Each row comes from the steps of one walk. Every step used is in the known rows, and no mark comes twice. Write the walk behind each row, first mark first.
Each row is shifted at random along 5 fixed directions that mean nothing.
Known rows:
u-x-a-b-v-s: [  10   69   64 -188   68 -183  -50  -90  -32   -2   62  345  157  -22
   98 -105  -14 -245  178   94 -279 -260 -391   79   79  165    1  110
    4 -207   61  114  104  -73   -2   30  142   88 -144    4  134 -428
   -6  332   25  -90]
u-b-x-a-r-t-w: [ -49 -327   35   86   80  429  -65 -326 -139  -80 -263 -252  217  196
  158  -53  -92   70  240   22  139    6 -204 -105  228  148  -64 -238
  -43 -142   14   65 -148 -116  137    4 -101  216 -104    9  -93  193
  119 -335  -18   46]
b-u-s-t: [-108   26  -63  113 -114   50  109  -24 -170  125  -23  108  -69 -245
    8   -9 -175  248  232  285   57  -56  173   57  -78   76   59  -19
  127   85  199  -55   25   12   13   13   68  -37   44  -30   18    9
  -20 -132  -15   91]
r-a-b-u: [  35 -237 -309  172 -210  468  -70 -225 -368   38 -342  115  -37   42
   10   -8    6  184   15  207  206   -5  101   10  179  -85  102  -15
 -100  287  219 -108  -60   70   27  109 -261   15  204  -20 -137  172
   23 -362  152  -33]
q-b-v-w-u-x-a-r: [  27 -160 -246  172 -109  408 -100 -271  -44  143 -256  147  -26  -77
  -35  -83  -96  259   10   63  247  -46 -422  -55  164 -116  -40  107
 -131  291  127 -105   63   48   56   81 -214  -14   47   13 -196 -120
   -4  -32  231   24]
a-r-t-v-s: [ -86  156   49  -99 -142 -270  113    1  106  -77   88  177   63 -186
  -45 -141 -152   70    6  279  -72 -192   53  -88    5  139  -14   13
  140  -34  136 -109   71  -48   83   27  133   22 -122   64  173 -147
 -236   95   -3  216]
t-r-q-a: [ -91   14 -148  238 -107  377   29 -165   83   79 -109 -254  116  -65
   -3  -95 -322  360 -264   38  423   97  271 -239   28   65 -209  -37
  -71  304  -87 -192 -135 -102   77   -5 -165  -41  -67  104 -178  443
   30 -271  189   65]
x-a-r-q-b-v: [  65  125 -132  195 -245  130   81  -65    3   32  -61   89   20  -81
  -30 -132 -270  234 -250  175  301  -66  193 -153  -15  -43  -95   53
   -3  329    2 -180   66  -54  -39  -13  -91   11  -97  131 -138  151
 -103  -13  298   81]
v-t-a-b-x: [  85   31 -154   27 -113   72  -85 -120 -122  -14  -16  243   81  -81
  -23  -94   -8   -5 -150   -8  -30 -178   28  -25  166   42   -7   98
 -118  116   37   49   67  -21    0  -63  -20  137   82   -4   15  -77
  -73   13  161  -21]
s-t-v-w-u: [   9 -181 -186  138 -244  279   65  -36 -192 -116 -209 -278  -52  120
 -150  -87 -197  370 -454  403  543  106  824 -430  165 -111 -137  -43
   55  452  104 -297 -110 -114  151  -55 -217  -90  162  122 -176  410
 -316 -586  241  434]
t-q-r-x: [ 139  -34 -164  197  145  586 -171 -305  -48  257  -55   25  235   30
  -13 -103   17   76   38  -26  167   17   95  -67  407   68 -233   35
 -296  -43 -205   25 -127  -49   27  144 -249  151   88   13 -194  -49
  232 -184  193 -262]
w-v-t-a-r: [ -57 -333  -52   23   56  360 -157 -382   37  -42 -259   61  176   73
  114  -94  -21   55   73  178   98 -100 -500 -105  257  146  -38 -208
  -68  -71  -47  -39 -118  -72  168  167 -141  139 -136   25   -8   41
   50 -330    1   56]
v-t-w-b-x: [  52  168  -61  -28 -179 -216   17    6  -18   12  108  266   15 -173
  -35  -75    1   62    3  111 -141 -203  134   76   21   79   60   31
   80   62   95   57  136    4  -28 -122  131   46   64  -30  112 -216
 -123  138   89   38]
w-v-s-t: [ 137  -24 -117   47  173  415 -176 -161 -318   75   12  274  141   67
    4 -108   18  123  267  292  -30 -130   77   39  281   37 -140   53
 -171 -245 -230   35  -41  -77  -61  166 -108  143   12  -22 -135  -42
  215  -40  129 -238]
t-v-s-w-u-x: [ -87   53    2  -97  -29 -225   80  -37   53  123    8  109  -17 -197
  -19  -19  -79   49   73  105  -74  -85  -14  -11   11  107   20  129
   94   17  253   15   86  -29   91  -65  131 -164   38  -21  106 -307
 -173   85  -23  176]
q-a-r-x-b-u-s-t: [ -18   24   10  -28  -96 -185  105   43  -17   99   65    9   58 -295
   -5 -121 -229   66  -49  379   39 -133  147  -75    9   89  -41   62
  -45  133  212  -21   97  -49   22  -68  172   45  -23   38   84 -112
 -247  -77   87  194]
t-r-a-b-v-s: [ -32  -73 -145  159  -26  501  -92 -229 -197   -1 -197  210  171   72
   70 -106 -103  194   92  204  179  -86  -31  -35  155   78  -53  -23
  -36   66  -30 -109  -96  -18   68  189 -235  105  -47   26 -121  104
  157 -199  132 -100]
w-u-b-v-t: [ -39  212   24   10  -53   -8  -18 -164  -71   -3   17  597 -106 -133
  103  -98 -126   49  703  229 -200 -261 -375  312 -159   27  123  -50
  197 -218   66  108  215   25 -182   48  120  -37 -173  -32   91 -243
  215  348   47 -202]
x-b-u-s: [  78  154    0  -56   -7  -26  -39  -18 -176  173  186   83   70  -44
   41 -138 -145  -89  265   93  -53  -94  110   74   49    9 -104  128
  -84   -7   20   67   84  -88  -87  -29  141   26  -10   19  -35 -282
   67  180  186 -219]
x-a-b-u: [  95 -194  -66  -45  -24  199 -131 -184 -239    5 -102  -14   94  173
  110 -106  -36 -199  116  128  101  -40  -22  -40  184    6  -54  -34
 -172   79   63   57  -12  -99  -14    9  -29   99   10   46  -85  -79
   45 -154  172 -109]
v-t-r-q-b-u-x-a: [  25 -152 -170   33  -70  194  -69 -270  -49  141 -224  148   27  -61
    4  -39   13   39  134  121  -42 -142 -341   53  253   25    8   75
 -104    5  140   38   38   11   -3   68 -123    6   45  -25  -35 -132
  -26  -54   86  -39]
s-w-v-t-a: [  33  273 -100  -91  -97 -158  -50  -75   41   80  198  296  -10 -173
 -109 -140 -149  157  156   98 -180 -189  -45   88   -5   16  -84  165
  -12  -94 -133   44  192  -85 -141  -66  146  -71 -102   -6   26   -8
  -24  277  121 -105]
x-a-b-v-t: [ -32 -111   90   79   26  270  -27 -163  -94 -288 -114 -111  138  285
  159 -157 -286  -59  -56  176  357  -42  104 -311   10   59 -178 -162
   43   32  -98  -44  -50 -232   48  -52  -46  188 -277  180  -92  272
    9 -220  172  146]
t-w-b-x: [ 120 -148 -230  202  -53  511 -140 -177 -297   58 -170    5  141  117
    1  -46   58  189 -183   41  236   18  331  -99  291   12  -70  -20
 -129  212  -81  -41 -126  -21   83   21 -244  131  208  -21 -194  101
   77 -365  212  -62]
v-w-u-b: [  18  141   32 -217 -184 -450   86   59  -91   19  109  209 -106 -122
    4  -45  -67   16  193  313 -260 -254  -37  144  -57   39  141   30
  140  -22  266   52  184   -6  -72 -145  258  -85   16  -26  177 -307
 -163  267   26   60]
s-w-v-t-q: [  94  215   23   -7   -1  -80   29  -74   42   32  190   93   54   -1
  -48  -87 -143  190  137   95  -83 -148  324  -20  109  126 -157   -4
   52 -229 -197   53   58 -185  -97  -60   89   32 -142   58  -22    6
   31  134  108  -79]
r-x-a-b: [-111   76   14   67   -2  169  -46 -200 -107   -3  -41   12   62   57
  185  -37 -212  -47  237  -14  134  -38 -430   14 -157   97  -40   78
  -75  -20  124  101   70  -44  -29  -75   72   55 -213   33  -81   34
  186   85   11  -93]
b-v-w-u-x: [ -21   18  -60  -40  -36  -79   12 -113   34   90  -58  186  -47 -100
  -15  -47  -30  -29  113   -4  -46 -103 -164    0   52  -24    9  117
   69   60  195   30  114  -22   45  -58   49 -125   58   -8   58 -317
 -105  218   89   85]
s-t-a-r-q: [  29  135 -124   66 -216 -133  123  -55   74  122   72    7   13 -248
  -91  -86 -205  272 -119  113   17 -163   97  -76   67   50  -64   83
  -75   96   59  -84   78  -54  -15  -64   72   26  -58   67   20  116
 -191   77  107   96]
q-r-a-b-u-s-w-v: [  40 -132  -45  -62  -66  -48   37  -43  -75  101  -81   44  128  -89
   11  -42  -71  155 -145  517   11  -68  162  -70  162  134   -4  -53
   38   90   97  -85  -29  -63   90   44   16    3    2   15    7  -89
 -182 -241   75  163]
x-a-r-q-b-u: [ 166 -130 -104 -124 -192 -152  -13 -106  -54  114  -79  177   47  -98
  -15  -85   77 -119   -3  288 -176 -202   -9   83  276   46   83  -35
 -113   50  204   16   58    6  -49   43   19   53  114    4   86 -286
 -175   -4  131  -24]
x-a-r-q-b-v-s: [  63   21 -216   41 -256   34   36  -69  -85   82 -135  375   26 -175
 -102  -65   10  239 -130  341  -90 -232  -14   49  178   48   96   78
   43  112  150 -164   38   81    5  153 -133   34   80   -9   22 -139
 -146   30  117   41]
r-t-v-s-w-u: [ 192 -252  -44 -150  157  233 -141 -139 -297   35  -56  -27  223  188
  -11 -121   72  -37  109  395  -49  -56  435  -88  483   85 -148  -75
 -175 -249 -113   42 -134 -154   28  108  -89  123  119    4  -64  -84
  -11 -290  125  -60]
a-b-v-s-w: [ -30 -108 -265  166 -377  108  172   60 -285   17 -244   36  -91 -101
 -158   71  -51  497 -377  421  167  -34  576 -125  108   48  164  -30
  224  318  269 -293  -83   72  134   42 -185   -4  252  -17  -56  223
 -274 -442   13  349]
s-t-a-r-x-b: [  61 -171  -44   -9  -60  118  -49 -166 -128   11 -123 -114  154   55
   58  -89  -60  -94 -139  331  110 -125 -157 -155  240   90  -61    7
 -195    2   91   19  -13  -57   72   -4  -16  192  -48   51   -8   48
 -148 -323   54  113]
b-u-x-a-r: [ -62 -121   41  -29  100   76  -85 -259  158  121  -26  -76  112  -36
  152 -127 -159 -186  249 -140  113  -51 -701  -72   49   55 -143   41
 -161   35   81   88   71 -108   87  -19  100   56 -210   72  -26 -315
   41  164   90  -38]
t-q-r-a-b-v-w: [ 190    4 -278 -162 -457 -462  130   37  -19   64  -71  431  -88 -262
 -300    5  187  202 -406  459 -416 -340  150   78  348   23  232   58
  151  142  227 -143  139  107   -2   24  -25   13  266  -52  199 -277
 -504   83   81  236]
t-a-b-v-s-w-u: [  96   89  -91 -172 -164 -272   19   58 -107  110  114  219   19 -175
  -96 -113  -71  102   -5  356 -148 -172  350   55   94   54   25  101
   -8   68  134  -15  120  -42  -55  -45  132  -76   96  -14   72 -187
 -199   54  133   45]
u-b-x-a-r-t: [  25 -247   92  -27  122  161  -44 -203  -65 -112 -119 -197  242  123
  181 -137 -137 -149   56  197  118 -115 -299 -203  217  118 -146 -138
 -146 -127  -10   68  -53 -165  103  -23   39  306 -213  102    3   10
  -55 -128   82   97]

Which walk is each row?
[-135  207   92   23 -383 -524  322   42  320 -113   19   39  -77 -255
  -35  -51 -263  162 -212  314   53 -229  183 -158 -174  192   82  -88
  357  137  311 -127  140  -60   74 -137  190  -28 -214  127  247   28
 -431  -35  -36  469] => a-r-x-b-v-t-q
[ -98  134   12  182  -78  155   82  -79  -29   -3  -33  146   47 -160
   98 -105 -396  298   32  230  277  -23  260  -56 -208  121  -62  -47
  110  226   35  -82   39  -91  -23  -28   18  -68 -183   71  -82  201
   62 -115  176   69] => w-u-s-t-q-a-b-v
[ 213  -92 -324   91 -139  278 -108 -184 -122  262 -110  315   23 -228
 -181  -95   11  439  -21  308  -73 -158   57  101  411  -28  -17   76
 -179  101  -46  -96   39   47  -51  178 -204   46  183  -57 -147 -154
  -49 -120  252 -133] => x-b-u-s-w-v-t-q-a-r
[ -43   24   53  -86   21   16  -57 -205  -58  -17  -39  112   81   44
  126  -98 -140 -124  393  140  -64 -133 -442   71   -9   75  -75   63
    4 -141   57  168  129  -93  -63  -85  115   17 -210    8   -1 -136
   80  214   76  -79] => r-t-v-w-u-b-x-a
[ 161  -76 -197  -30 -112  -15  -13  -75 -198  164  -51  157  102 -171
 -100  -16   44  163 -286  385 -137 -202   63  -16  359  119   24  137
 -187   39  101  -14   20   25   14   48  -51  159  139  -34   -8 -149
 -218 -195   83   61] => u-s-t-q-r-x-a-b
[ -22 -207  -50   22   80  248  -75 -224   26   20 -160  -57  270   -6
   50 -131  -58    1 -204  220  171  -88  -91 -249  278  144 -149   15
 -185    7   27  -45  -95  -95  193   88 -100  143  -65   57    3   35
 -132 -320   54  172] => w-v-s-t-a-r-x
[ -44  -98   75  -40   53   34   30  -50 -146  -40  -34   59  112  -68
   87  -82 -216  113   87  402   33  -94  178  -56   21  155  -40 -105
   56  -34   75   14  -14 -115   24  -30   87   47  -75   15   22   21
  -32 -142   54  131] => q-a-b-v-w-u-s-t
[-134  135  -66  267  -63  312   82 -155   86  215  -49   18   32 -243
  -27  -46 -243  406  188  179  257   18  206  -25  -30  105  -95   10
   50  121  159  -60   -9   20   42   10  -85  -66    8   -2  -88   84
  102 -124   55   57] => v-w-u-s-t-q-r-x
[  -6   75  -49   61   13   55   18  -98  179   85   26   20  186 -210
  -32 -157 -193  163 -225  148  158 -101   95 -200  116  117 -193  119
 -147   94   14  -63   25  -91   87    6   -2   47  -98   80   -3  -23
 -151  -26  145  136] => w-v-s-t-q-a-r-x
[  67 -136   70   73  121  352  -59 -183  -94  -73  -79 -115  202  206
  109 -162 -251  142  120  287  244  -50  227 -197  182   73 -243 -121
  -80 -120 -129    2  -64 -232   -8    5  -76  153 -202  122 -174  154
   87 -171  211    5] => x-a-r-q-b-u-s-w-v-t
[  31 -116 -167  136  -72  429 -111 -212 -251  103 -164  123   76   -2
   43 -125  -91   84  235  245  203  -61   68   17  175   -7  -48   48
 -186  140  134   -2    9    3  -18   95 -152   75   69    4 -145   17
   92 -253  170 -100] => v-s-t-r-x-a-b-u
[-189 -194   18   74 -187  -42  150  -98  192  -76 -225  -15  101 -232
   78  -39 -216  328 -303  470  196 -116  -24 -179  -25  294   78 -271
  195  244  218 -209  -93  -26  225   59  -18   33 -143   59  128  151
 -245 -434  -50  425] => w-b-v-s-t-q-a-r
[  68   -3 -239  250 -204  327   46 -171 -129  109 -167   31  -37  -64
  -94  -86 -210  432  -32  182  272  -75  140 -114  160 -106 -115  146
 -119  236   79 -128   71  -26  -25   -6 -188   -7   19   67 -222  182
  -87  -77  266   69] => s-t-v-w-b-u-x-a-r-q
[  40  186  -47   43  -48    2   -2 -115  -28  207   91  186   68 -237
   11  -83 -160  120  208  193 -102 -186 -259  132   47  106  -45  160
 -142  -97   74   95  142   15  -97   -6   99   72  -92  -22  -13 -175
   46  151   72 -144] => u-s-t-q-a-r-x-b
